How the states are linked:
w91: η>w874, δ>w828
w250: η>w426, δ>w978
w457: η>w629, δ>w340
w841: η>w135, δ>w618
w750: η>w307, δ>w47
w872: η>w933, δ>w858
w178: η>w556, δ>w942
w689: η>w436, δ>w420
w57: η>w91, δ>w834
w724: η>w18, δ>w908
w274: η>w841, δ>w610
w834: η>w978, δ>w806
w850: η>w75, δ>w57
w484: η>w71, δ>w544
w527: η>w100, δ>w273
w575: η>w450, δ>w888
w217: η>w135, δ>w440
w562: η>w304, δ>w738
w942: η>w562, δ>w237
w661: η>w942, δ>w382
w828: η>w250, δ>w971
w115: η>w412, δ>w29
w436: η>w841, δ>w436
w227: η>w29, δ>w450
w425: η>w315, δ>w693
w899: η>w618, δ>w71
w971: η>w689, δ>w424
w237: η>w440, δ>w426
w424: η>w115, δ>w217
w610: η>w426, δ>w412
w806: η>w447, δ>w436
w450: η>w484, δ>w622
w32: η>w323, δ>w229
w618: η>w420, δ>w250
w440: η>w828, δ>w237
w101: η>w240, δ>w101
w128: η>w618, δ>w828
w629: η>w229, δ>w874
w18: η>w738, δ>w453
w273: η>w689, δ>w135
w135: η>w100, δ>w420
w978: η>w610, δ>w115
w362: η>w57, δ>w401
w888: η>w178, δ>w225
w323: η>w226, δ>w345
w12: η>w850, δ>w362
w304: η>w382, δ>w724
w349: η>w888, δ>w675
w412: η>w517, δ>w219
w345: η>w71, δ>w453
w219: η>w610, δ>w304
w426: η>w424, δ>w517
w622: η>w544, δ>w424
w555: η>w32, δ>w872
w532: η>w457, δ>w863
w307: η>w730, δ>w240
w340: η>w874, δ>w750
w100: η>w46, δ>w689
w730: η>w750, δ>w532
w675: η>w693, δ>w101
w517: η>w227, δ>w219
w46: η>w401, δ>w527
w38: η>w622, δ>w661
w226: η>w872, δ>w450
w874: η>w240, δ>w12
w967: η>w345, δ>w629
w556: η>w675, δ>w315
w229: η>w863, δ>w307
w447: η>w273, δ>w841
w225: η>w858, δ>w178
w315: η>w101, δ>w532
w47: η>w362, δ>w46
w75: η>w47, δ>w91
w163: η>w304, δ>w304
w240: η>w687, δ>w629
w738: η>w724, δ>w575
w453: η>w575, δ>w32
w933: η>w453, δ>w555
w687: η>w532, δ>w229
w401: η>w834, δ>w100
w908: η>w555, δ>w226
w420: η>w440, δ>w250
w71: η>w38, δ>w163
w382: η>w349, δ>w71
w544: η>w163, δ>w562
w858: η>w349, δ>w556
w693: η>w425, δ>w240
w414: η>w527, δ>w447
w29: η>w899, δ>w484
w863: η>w340, δ>w730

The rows follow the links: the fewer symbols apart two states are, the more alike their rows tend to be.

Known rows, each with its state:
[ -79   12  133   65  -86 -489  549  -35   57 -381  154  629  183  449  745 -471  -46  580  238  392  435  132  597 -212 -217 -140  -11   99 -189 -554  211  495 -553 -833 -275  222 -128 -139 -686 -249   71  792 -298]; state w675
[  147    74  -190   270  -220   611  -418   -91   -79  -208  -196   113   594 -1094   243  -136   278  -654   176   512  -291  -228   318   -27   -75   132   616   -32    35  -235  -422  -871   -84   119   347   563  -223  -355  -220  -892   193   242   -82]; state w527
[   1 -269  174 -383  205  259 -658 -290 -770 -513   59  160 -185  605 -259 -739 -312  -26  321  335  985  -46 -305  -46 -231  316 -128 -543  116  -70   24  310  195    3  122  -21  296 -257  943 -187   21 -722  249]; state w874
[-337   25  412  -42  188 -390 -243 -458 -607 -202  140  477  143  840  -38 -823 -194  336   19  333 1103  183 -108  -20 -370  659 -176   99  270   29   23  355  -56 -535 -296  117  420 -617   74 -446  179    8 -143]; state w240
[-503    8  291 -156  326 -201 -493 -496 -835  -13   61  129   19  752 -335 -592 -209   81 -192  131 1059  139 -512  119 -264  675 -207  -14  490  252 -274   10  354 -133  -65  -49  633 -444  519 -280  202 -406   65]; state w629
[ 470 -320 -201 -427   58  768 -546  110 -286 -689  -36  140 -294 -190   84 -392 -162 -292  588  373  338 -330   70 -208  -81 -275  133 -869 -188 -475 -101  166   93  254  524  195 -339  140  963 -150 -106 -814  434]; state w362
[ -641    37    40  -273   715  -100   250   370    41   369   198  -205    41   432   550   680  -117  -238  -148   331   -22   189   175   226   219  -395  -104   486   137  -424  -742 -1120   336   556    15   -78    89   532  -111   695   253  -372   256]; state w555
[  45   -2 -409  354 -378 -106  586 -177  175  254 -387  -16 -640 -768   44  377  686  805 -241 -590 -297  187 -235   86 -231 -414  213 -465  127    3  306  926 -301 -546  531   78   16  343 -353  137  -43  498 -103]; state w661
[ 784 -274 -145 -208 -174  876 -619  169   53 -670  -32   -2  121 -545  -78 -304 -159 -732  704  449 -170 -446  313 -278   32 -200  306 -492 -427 -295   50 -195   -5  404  262  209 -473  -77  642 -397 -189 -543  281]; state w834
[ 122  151  -38  367 -236  423 -385  -68  120  -62 -143   89  746 -988   79  -33  204 -638   90  420 -424 -212  374  -34  -12  276  601  330   31  -16 -342 -933 -123  116   42  483 -178 -468 -511 -892  199  450 -189]; state w447
[-166  -32  296   84  -75 -481  323 -228 -154 -396  215  685  265  668  485 -706 -174  521  130  391  678  181  393 -200 -245  113  -66  120  -46 -341  215  481 -438 -848 -406  161   84 -435 -462 -381  104  647 -296]; state w101
[-325  152 -292  135  -23 -275  569  188  201  713 -241 -521 -526 -256 -108  842  351  363 -584 -820 -480  208 -545  301  184 -421 -185  -59  248  249  -67  145  260  146  332 -311  124  702  -38  840  -58 -109  131]; state w450
[ 289   92  -42  340 -293  402 -378  -23  220 -136 -100   32  855 -849  -44  -75   80 -765  159  368 -561 -267  422 -113  112  363  468  422 -164   93 -139 -888 -146  238 -140  298 -249 -492 -428 -790   80  466 -249]; state w689
[-159  -71   -7  -26  172 -304  775  237  233 -266  187  385   82  308 1108   52  -10  424  209  467    9  157  753 -197  -89 -755   58  147 -285 -892  -83    0 -475 -431  -77  172 -246  400 -748  276   67  572  -46]; state w858
[-670   80  -41 -200  611 -118  403  386   44  460   90 -350 -112  294  486  761  -21 -146 -310  113 -152  189    3  268  192 -502 -123  414  185 -342 -725 -989  317  531  140 -152  143  710 -141  808  215 -350  250]; state w226
[ -40   91 -450  308 -349 -207  622 -108  170  262 -297    2 -620 -723  205  375  664  860 -240 -657 -223  243 -232  131 -208 -424  157 -429  179  -74  216  810 -264 -549  579  111  -33  382 -377  199   17  542  -79]; state w382

Each walk starts at a row. The symbols on each line, taken left to right, move it on to the next state.
Answer with the state's row; about right is enough.
---
[-825  106  172 -152  550 -250 -317 -290 -698  382  -35 -187 -179  475 -198   72   30   60 -434   22  748  266 -675  393 -145  371 -154  222  661  244 -670 -462  549  192  169 -110  725  -11  391  199  351 -577  203]
δ δ η η η δ η	[-337  -26  280  -89  218  -70 -651 -438 -830  -32  -34   98  -33  580 -419 -655 -125    1  -55  128 1001   74 -576  124 -342  719 -130 -187  500  253 -157  178  305 -103  -47    5  520 -480  653 -337  170 -529   39]
δ δ δ η δ η δ δ	[  133   112  -114   376  -231   464  -371   -99    87  -114  -128    78   782 -1001    85   -61   180  -734    50   413  -444  -214   384   -67    14   246   537   332   -24   -10  -354  -935  -119   138    83   422  -165  -483  -461  -867   182   434  -180]
---
[ -750    41    14  -239   702  -118   139   227  -106   483    80  -326   -89   307   354   691    21  -170  -378    91    28   237  -138   356   218  -259   -85   450   281  -199  -763 -1046   434   578   136  -119   254   558    46   686   220  -440   242]
η δ δ η η δ δ η δ	[-707  118 -102 -200  673 -137  320  272    6  562   75 -246 -153  145  569  765  107 -103 -307  119  -58  198 -112  242  152 -386  -40  360  281 -360 -784 -966  351  483  240   -3  155  628  -89  698  262 -429  255]
δ δ η δ η δ η δ η δ	[ 279  113 -157  279 -227  508 -431   42  141 -187  -74   72  762 -984  123 -154  141 -750  166  452 -458 -311  431  -72   56  257  492  202  -95  -81 -300 -899 -126  218   41  433 -308 -444 -305 -882  107  274 -147]
---
[ 246  127 -119  342 -470 -172  178  -80  426  547 -227 -427 -361 -406 -852  502  293  228 -459 -988 -667   71 -536  124  168  248 -110    7   53  872  550  667   97    2  -10 -339   63   22 -108  188 -258  203 -176]
δ δ δ δ δ η δ	[-554   51   28 -315  662  -86  419  411  150  282  259  -51   20  454  763  575 -138 -129  -53  360  -68  172  333  102  182 -533  -89  506    9 -585 -692 -996  120  430   14    9   -3  586 -301  699  215 -150  206]
η δ η δ δ η η δ δ	[ 370  -95 -227  -48 -116  825 -612  -24 -213 -468 -139  130  231 -941  266 -252  180 -584  436  574  -44 -323  244 -113 -150  -71  526 -493  -32 -433 -360 -516  -14  189  541  563 -265 -207  328 -753  128 -260  159]
---
[ 553 -344 -141 -468   42  685 -475  223 -163 -666   49   94 -312  -62   72 -390 -232 -317  662  390  247 -286   95 -248  -46 -297  -36 -859 -301 -479   96  207  103  273  405  126 -427  159  980  -56 -138 -831  414]
η η δ η η η η δ	[ 520 -207 -248 -160  -83  887 -656   90 -139 -552 -100  119   66 -765  227 -310   17 -589  600  579   25 -363  308 -213 -114 -162  442 -618 -183 -491 -214 -338   10  285  547  443 -407 -108  531 -580   19 -463  278]
δ δ δ δ η δ δ δ δ δ	[-638   44  -65 -194  631  -92  322  359   81  458   78 -339 -157  163  465  759   38 -170 -245  126 -151  193  -27  257  204 -524  -34  403  199 -317 -719 -993  270  607  185  -98  140  708 -102  766  248 -348  294]
---
[   63   148  -112   418  -207   464  -393   -61   -27   -73  -157   109   657 -1059   239   -44   341  -630    92   474  -328  -190   356   -48   -93   225   578   153    40  -128  -427  -875  -118    66   185   553  -175  -404  -371  -924   222   339  -120]
η η η η η δ δ δ δ	[ 173  102   -5  385 -231  391 -344  -78  190  -48 -109  -11  884 -857  -38   -3   98 -743   84  356 -520 -196  411  -57   68  358  529  493  -69   89 -270 -951 -149  159 -119  321 -159 -512 -571 -826  150  498 -277]
δ δ δ δ η η η	[  255    36  -167   141  -227   732  -544   -79   -21  -301  -180    63   568 -1032   181  -151   218  -743   384   574  -277  -307   400   -81   -85   101   585   -75   -96  -272  -358  -791   -81   154   255   517  -325  -316   -57  -867   181    54   -21]
---
[ 577 -347  -58 -551   69  566 -549  205 -230 -679  118  101 -268  245 -100 -483 -416 -289  648  274  360 -318    8 -214   48 -129 -161 -716 -282 -261  214  329   99  289  233  -35 -257   86 1036   -7 -238 -856  360]
η η η δ δ η η	[-275  -53  185 -107  167   67 -683 -434 -826 -158  -62  136  -67  378 -379 -697 -143  -45  -14  200  994   42 -572  106 -309  660  -74 -302  406  228 -218  101  328  -81   81   65  515 -432  745 -422  222 -583  131]
η η δ δ δ δ δ δ η δ	[ 338 -294 -134 -358   47  739 -700  -36 -472 -623  -58   96 -234 -168   20 -516  -81 -326  556  438  467 -282  -43 -121 -203 -102  190 -837  -39 -409 -152   89  153  168  532  258 -163  -25  945 -315  -12 -832  371]
---
[ 257   37  -96  196 -388 -259  221   13  308  554 -175 -465 -456  -31 -817  421  167  277 -421 -977 -577   57 -593  115  134   45 -278 -163   -8  769  590  796  173   68 -196 -526   77  231  107  506 -413   27  -94]
δ δ η δ δ η η δ	[-504  107 -253  -50  409 -203  670  278  265  506  -19 -199 -454 -192  808  885  381  337 -280 -104 -281  314   99  256   69 -759   58   30  164 -500 -478 -292   78   73  428   79  -80  798 -379  742  193  -22  178]
δ δ δ δ η	[-150  115 -426  281 -237  -89  462 -101  159  492 -397 -234 -724 -789   -9  664  699  601 -363 -700 -360  228 -435  173 -193 -454  205 -437  262   59  109  666  -11 -273  594  -32   48  524 -186  363  -19  207   30]
---
[   42    82  -374   293  -377  -161   351  -115   207   438  -392  -369  -585  -653  -481   572   500   542  -448 -1018  -456   162  -621   226    11  -194    18  -265   244   509   303   703    48  -159   374  -279   111   400   -74   393  -152   191   -27]
δ η δ δ η δ δ η η η	[ -58  -51 -162   62    9 -230  868  217  327 -209   82  347  -66  -23  997  126  135  585  190  268  -78  163  660 -186  -88 -786   42  -58 -280 -910    3  210 -502 -529  109  200 -327  435 -704  245   35  648  -95]
η δ δ η δ δ η	[ 605   60  170  103 -385 -159   95  139  633  232   89 -286   28  167 -834  241 -257  -67  -82 -738 -708 -108 -136  -94  424  342 -305  315 -346  900  771  496  -27  214 -554 -510 -160 -158   19  210 -449  150 -209]
